Below is a small trained network, with its code and all its weights. Each question gives an input and a class and asks what happens when units are switched off, that is, made to give their printed mean instead of their output.

import numpy as np


def w(rows, s, z=0):
    codes = np.array(rows[::2]) - 128.0
    scale = np.full(codes.shape[1], s)
    scale[-1] = z or s
    return codes * scale


def f(y):
    return np.maximum(y, 0)


def log_softmax(a):
    a = a - a.max(-1, keepdims=True)
    return a - np.log(np.exp(a).sum(-1, keepdims=True))


def net(x, mask):
    res = np.array(x, float).reshape(1, 5) / 4 @ E
    y = f(res @ A[0][:, :-1].T + A[0][:, -1])
    res = res + np.where(mask, y, B[0][:, -1]) @ B[0][:, :-1]
    return log_softmax(res[-1] @ U[:, :-1].T + U[:, -1])


A, B = {}, {}
E = w([
[78,150,166,190,170,254,94],'x0',
[51,47,211,115,193,19,195],'x1',
[230,172,167,138,181,41,38],'x2',
[1,184,146,55,80,73,113],'x3',
[80,124,217,180,13,81,111],'x4',
],0.0081)
A[0] = w([
[136,48,94,92,111,84,171,127],'n1',
[81,140,226,178,10,129,85,125],'n2',
[144,175,99,153,108,171,91,182],'n3',
[122,105,127,158,160,210,152,182],'n4',
[165,224,177,108,146,94,81,160],'n5',
[60,99,146,49,105,87,177,149],'n6',
[225,203,50,86,49,117,116,196],'n7',
[86,177,173,119,147,106,203,93],'n8',
[184,127,159,121,140,166,144,107],'n9',
[155,176,109,159,129,63,34,2],'n10',
[224,182,106,121,169,134,129,169],'n11',
[129,145,122,178,67,148,63,175],'n12',
[111,108,93,162,125,173,107,203],'n13',
[183,81,124,138,156,103,85,96],'n14',
[89,130,153,73,126,89,158,139],'n15',
[89,172,105,63,108,116,95,79],'n16',
[130,146,28,87,53,84,142,105],'n17',
[158,161,123,107,159,146,71,158],'n18',
[112,207,69,114,144,219,94,177],'n19',
[76,138,20,116,75,178,87,130],'n20',
[62,146,116,123,134,206,142,216],'n21',
],0.012,0.0027)
B[0] = w([
[112,121,104,169,108,103,74,208],'n1',
[131,179,216,152,143,83,60,251],'n2',
[133,134,131,111,160,93,150,200],'n3',
[176,66,50,145,180,164,177,211],'n4',
[148,59,87,101,168,97,102,208],'n5',
[60,86,125,170,130,96,131,246],'n6',
[231,156,149,148,66,197,118,232],'n7',
[99,116,135,160,93,119,141,192],'n8',
[127,107,67,186,136,142,133,168],'n9',
[133,98,76,74,179,171,153,198],'n10',
[150,110,140,210,150,176,163,217],'n11',
[129,160,156,93,141,82,130,198],'n12',
[135,122,112,145,186,112,170,185],'n13',
[130,85,114,107,201,140,150,189],'n14',
[46,108,95,193,107,94,121,208],'n15',
[164,97,108,134,143,121,165,184],'n16',
[244,133,131,157,121,126,85,193],'n17',
[172,105,134,138,154,128,163,182],'n18',
[158,88,102,8,140,141,179,233],'n19',
[175,121,148,73,175,78,140,212],'n20',
[121,88,91,99,172,184,193,224],'n21',
],0.011,0.012)
U = w([
[160,116,150,216,133,202,144,140],'0',
[2,75,90,154,84,152,161,1],'1',
[111,161,170,21,166,103,95,63],'2',
[184,29,48,99,175,161,166,165],'3',
[167,191,203,170,43,87,64,78],'4',
[151,92,82,151,13,125,45,148],'5',
[78,68,125,180,153,27,83,202],'6',
[49,82,120,29,112,123,146,99],'7',
],0.009,0.0052)

Each question gives the input, the list of numbers given to net, and the class t.
The units are the neurons (one row each of A and B). Each row of codes is followed by its name. A weight is (code - 128) times the scale printed after its matrix; where a second scale follows, it is the last column's (A, B and U).
mask holds one flag per neuron, in row order. A switched-off neuron (its flag False) gives its mean, the last column of its row in B, instead of its output. The means were averaged over made-up inputs and are rounded, as every weight is.
A unit's drop is (log p(t) with every unit on - log p(t) with that unit switched off) / (log p(t) with every unit on - log p(t) with every unit switched off).
The circuit of an input: a set's keep is (log p(t) with only the set's units on - log p(t) with every unit switched off) / (log p(t) with every unit on - log p(t) with every unit switched off). Starting from the 12 units with the biggest drops (on a tie, the unit counted first), units are removed one at a time, each time the one whose removal leaves the highest keep (on an exact tie, the one counted first), for as long as the keep stays at least 0.8.
circuit, biggest first: the units of the circuit, biggest drop first
top k neurons: the k neurons with the biggest drops, biggest first
drop of u: that unit's drop, to one decimal
input [3,1,-4,4,4], class 6: circuit, biggest first	[n2]
input [-8,-8,5,-1,7], class 4: top 2 neurons	[n7; n2]
input [1,4,-6,7,-8], class 1: circuit, biggest first	[n6; n15]
input [-4,-2,8,5,7], class 2: top 2 neurons	[n10; n5]
input [-2,-8,-8,3,7], class 2: top 2 neurons	[n2; n20]
input [2,1,-8,8,-1], class 1: top 4 neurons	[n6; n21; n15; n8]
input [6,1,-3,-4,6], class 0: top 2 neurons	[n2; n19]
input [-7,-3,1,-1,-2], class 0: top 2 neurons	[n7; n19]
input [3,3,-7,2,-2], class 1: drop of n7	0.2
input [-5,-5,5,-1,6], class 4: drop of n19	0.3
input [3,6,-6,2,1], class 1: drop of n10	0.0
input [5,-3,5,1,8], class 2: drop of n10	0.4
